[[-75 -33   4   7  70  22 -38 -53]
 [ 63 -62 -55   7 -94   8  -7 -53]
 [-52  -5   4  47  37   8 -38 -53]
 [ -6  -5   4  47 -94 -62  40 -53]
 [-29 -90 -55 -53   4  -6   9  22]
 [ -6 -33 -15 -13  70 -34  -7  72]
 [-75 -47  24 -73  37 -48 -22  72]
 [ -6 -33  44 -73 -61 -20 -38  72]
 [ 63 -62   4 -13 -29   8  40  47]
 [ 17 -47  44  47 -94 -62  40 -28]
 [ 17 -76  44 -33 -94 -34  24  -3]
 [ -6 -90 -55   7   4   8   9  22]]
->
[[-75  63 -52  -6 -29  -6 -75  -6  63  17  17  -6]
 [-33 -62  -5  -5 -90 -33 -47 -33 -62 -47 -76 -90]
 [  4 -55   4   4 -55 -15  24  44   4  44  44 -55]
 [  7   7  47  47 -53 -13 -73 -73 -13  47 -33   7]
 [ 70 -94  37 -94   4  70  37 -61 -29 -94 -94   4]
 [ 22   8   8 -62  -6 -34 -48 -20   8 -62 -34   8]
 [-38  -7 -38  40   9  -7 -22 -38  40  40  24   9]
 [-53 -53 -53 -53  22  72  72  72  47 -28  -3  22]]

[[-18  22 -33 -77 -44]
 [ 80 -71  50 -41   9]
 [-22  28 -47 -90 -65]
 [ 55 -59  74  24  40]]
->
[[-18  80 -22  55]
 [ 22 -71  28 -59]
 [-33  50 -47  74]
 [-77 -41 -90  24]
 [-44   9 -65  40]]

[[ 26 -12 -19  -8 -59  15 -11  36 -59  55 -25  39]
 [ 65 -29 -52  19  11 -17 -96  53  -2 -49  32   1]]
->
[[ 26  65]
 [-12 -29]
 [-19 -52]
 [ -8  19]
 [-59  11]
 [ 15 -17]
 [-11 -96]
 [ 36  53]
 [-59  -2]
 [ 55 -49]
 [-25  32]
 [ 39   1]]

[[  -9    4   -9   -1   -3    5 -107    8    2   -6    6   85   42    2]
 [ -10    2   -9   -3   -5    7  -97   13    2   -1    1   79    8   27]]
->
[[  -9  -10]
 [   4    2]
 [  -9   -9]
 [  -1   -3]
 [  -3   -5]
 [   5    7]
 [-107  -97]
 [   8   13]
 [   2    2]
 [  -6   -1]
 [   6    1]
 [  85   79]
 [  42    8]
 [   2   27]]

[[  0  18   4   7  14  23  17  27  33   4]
 [ 27  34   9  17  18  31  31  31  38  34]
 [-38 -44 -46 -56 -43 -53 -58 -51 -43 -40]
 [  2 -10   5   3 -13   5 -11 -28 -38 -27]
 [  1  -2   7 -10 -16 -13   7  12   5 -13]
 [-18 -30 -53 -35 -42 -54 -40 -50 -28 -46]
 [-44 -64 -78 -79 -85 -75 -69 -54 -46 -59]]
->
[[  0  27 -38   2   1 -18 -44]
 [ 18  34 -44 -10  -2 -30 -64]
 [  4   9 -46   5   7 -53 -78]
 [  7  17 -56   3 -10 -35 -79]
 [ 14  18 -43 -13 -16 -42 -85]
 [ 23  31 -53   5 -13 -54 -75]
 [ 17  31 -58 -11   7 -40 -69]
 [ 27  31 -51 -28  12 -50 -54]
 [ 33  38 -43 -38   5 -28 -46]
 [  4  34 -40 -27 -13 -46 -59]]

[[-11  30  11  35  -4   7  27  -4 -29 -36 -29]
 [  5  14  11  36 -26   4  -3   4  -6 -29 -25]
 [-27  12   4  52 -10  14  14   6   3 -37 -22]
 [-15  29 -21  16 -30  31 -10  10   9 -42 -17]
 [-16  22  -8  49   1  -8  -4  21 -27  -6 -18]
 [  7  46 -22  40  -5 -14 -13  68 -36 -22  77]
 [-25  18  14  28  15  16  -9  10   1 -44  -4]
 [  8  33  76  14 -46  24  20 -18  20   5 -41]]
->
[[-11   5 -27 -15 -16   7 -25   8]
 [ 30  14  12  29  22  46  18  33]
 [ 11  11   4 -21  -8 -22  14  76]
 [ 35  36  52  16  49  40  28  14]
 [ -4 -26 -10 -30   1  -5  15 -46]
 [  7   4  14  31  -8 -14  16  24]
 [ 27  -3  14 -10  -4 -13  -9  20]
 [ -4   4   6  10  21  68  10 -18]
 [-29  -6   3   9 -27 -36   1  20]
 [-36 -29 -37 -42  -6 -22 -44   5]
 [-29 -25 -22 -17 -18  77  -4 -41]]

[[ 39 -18 -59  30  -1  32]
 [-67  20  56 -54  -8 -30]
 [  5  28 -16 -15 -31  31]
 [-54  17  84 -60  14 -51]
 [-17  14 -13 -42 -17  18]]
->
[[ 39 -67   5 -54 -17]
 [-18  20  28  17  14]
 [-59  56 -16  84 -13]
 [ 30 -54 -15 -60 -42]
 [ -1  -8 -31  14 -17]
 [ 32 -30  31 -51  18]]

[[   4  -14 -106  -67   10]
 [   0   -5 -104  -68   -1]]
->
[[   4    0]
 [ -14   -5]
 [-106 -104]
 [ -67  -68]
 [  10   -1]]
---
[[-89 -98  87 -85 -76 -84  32 -79 -89 -93]
 [ 59  66 -72  55  42 102  49  85 104  60]
 [-86 -77  18 -86 -89   8   0  16  -8 -86]]
->
[[ 59  66 -72  55  42 102  49  85 104  60]
 [-86 -77  18 -86 -89   8   0  16  -8 -86]
 [-89 -98  87 -85 -76 -84  32 -79 -89 -93]]

[[ -8  10  -5 -10 -34 -16 -25 -40   0  21 -60  23 -16  50  71 -66]
 [-11  11  -5  26 -69 -13 -25  -4   0  21 -14  -5 -16  74 -44   4]
 [ -2 -32  -5   6  40 -13 -25  14   0  21   7  23 -16  16  42 -13]
 [ 52  10  -5  22 -10 -13 -25  46   0  21   7  23 -16 102 -44  10]]
->
[[ 52  10  -5  22 -10 -13 -25  46   0  21   7  23 -16 102 -44  10]
 [ -2 -32  -5   6  40 -13 -25  14   0  21   7  23 -16  16  42 -13]
 [ -8  10  -5 -10 -34 -16 -25 -40   0  21 -60  23 -16  50  71 -66]
 [-11  11  -5  26 -69 -13 -25  -4   0  21 -14  -5 -16  74 -44   4]]

[[  35   -1  -75  -30  -99    2  -40    7  -57    6]
 [ -53  -50 -104   71  108  -60  -23  -78  -12   63]
 [ -46  -38  -36  -55   97   25   91   20   20   74]]
->
[[  35   -1  -75  -30  -99    2  -40    7  -57    6]
 [ -46  -38  -36  -55   97   25   91   20   20   74]
 [ -53  -50 -104   71  108  -60  -23  -78  -12   63]]

[[ 13 -54 -81   2  13 -13]
 [ 31  44 -25 -21   9  22]
 [ 38  10 -52 -20   7  33]
 [ 35  11 -49 -20   8  30]
 [ 29  51  16 -24  -5  54]
 [ 22   1  13 -14 -18  73]
 [ 10 -23 -62   0  16 -27]
 [ 37  30   6 -26 -13  82]
 [ -7 -59 -13  11 -10  13]]
->
[[ 38  10 -52 -20   7  33]
 [ 37  30   6 -26 -13  82]
 [ 35  11 -49 -20   8  30]
 [ 31  44 -25 -21   9  22]
 [ 29  51  16 -24  -5  54]
 [ 22   1  13 -14 -18  73]
 [ 13 -54 -81   2  13 -13]
 [ 10 -23 -62   0  16 -27]
 [ -7 -59 -13  11 -10  13]]

[[   8   -1  -84  -15    2   34   15  -26  -18  -44   -3    0]
 [ -12  -47   66   41   -1  -61   69   -7  -43    3    4  -25]
 [ 107   23  -64   32   -9  -29  -14   56  -21  -35   13   -1]
 [  61  -54 -109   -5  -18  -23   25  -21  -48   69    2   -8]
 [ -45   48   17  -30   -9    7   17   22   -8   10  -12    8]]
->
[[ 107   23  -64   32   -9  -29  -14   56  -21  -35   13   -1]
 [  61  -54 -109   -5  -18  -23   25  -21  -48   69    2   -8]
 [   8   -1  -84  -15    2   34   15  -26  -18  -44   -3    0]
 [ -12  -47   66   41   -1  -61   69   -7  -43    3    4  -25]
 [ -45   48   17  -30   -9    7   17   22   -8   10  -12    8]]

[[ -7  43  63 -40  12  -1 -39 -38 -44 -27]
 [ -4  49 -25  18  16   2  -6  48  14 -23]
 [-93  88 -34 -25  67  -2 -58  43 -16 -30]]
->
[[ -4  49 -25  18  16   2  -6  48  14 -23]
 [ -7  43  63 -40  12  -1 -39 -38 -44 -27]
 [-93  88 -34 -25  67  -2 -58  43 -16 -30]]

[[  12   45   60]
 [ -26   27    1]
 [   4    0    7]
 [-101   35  -11]
 [ -13   53   68]
 [  21   48   60]
 [  36   24   45]
 [ -30   65   55]
 [  50   47   56]]
->
[[  50   47   56]
 [  36   24   45]
 [  21   48   60]
 [  12   45   60]
 [   4    0    7]
 [ -13   53   68]
 [ -26   27    1]
 [ -30   65   55]
 [-101   35  -11]]
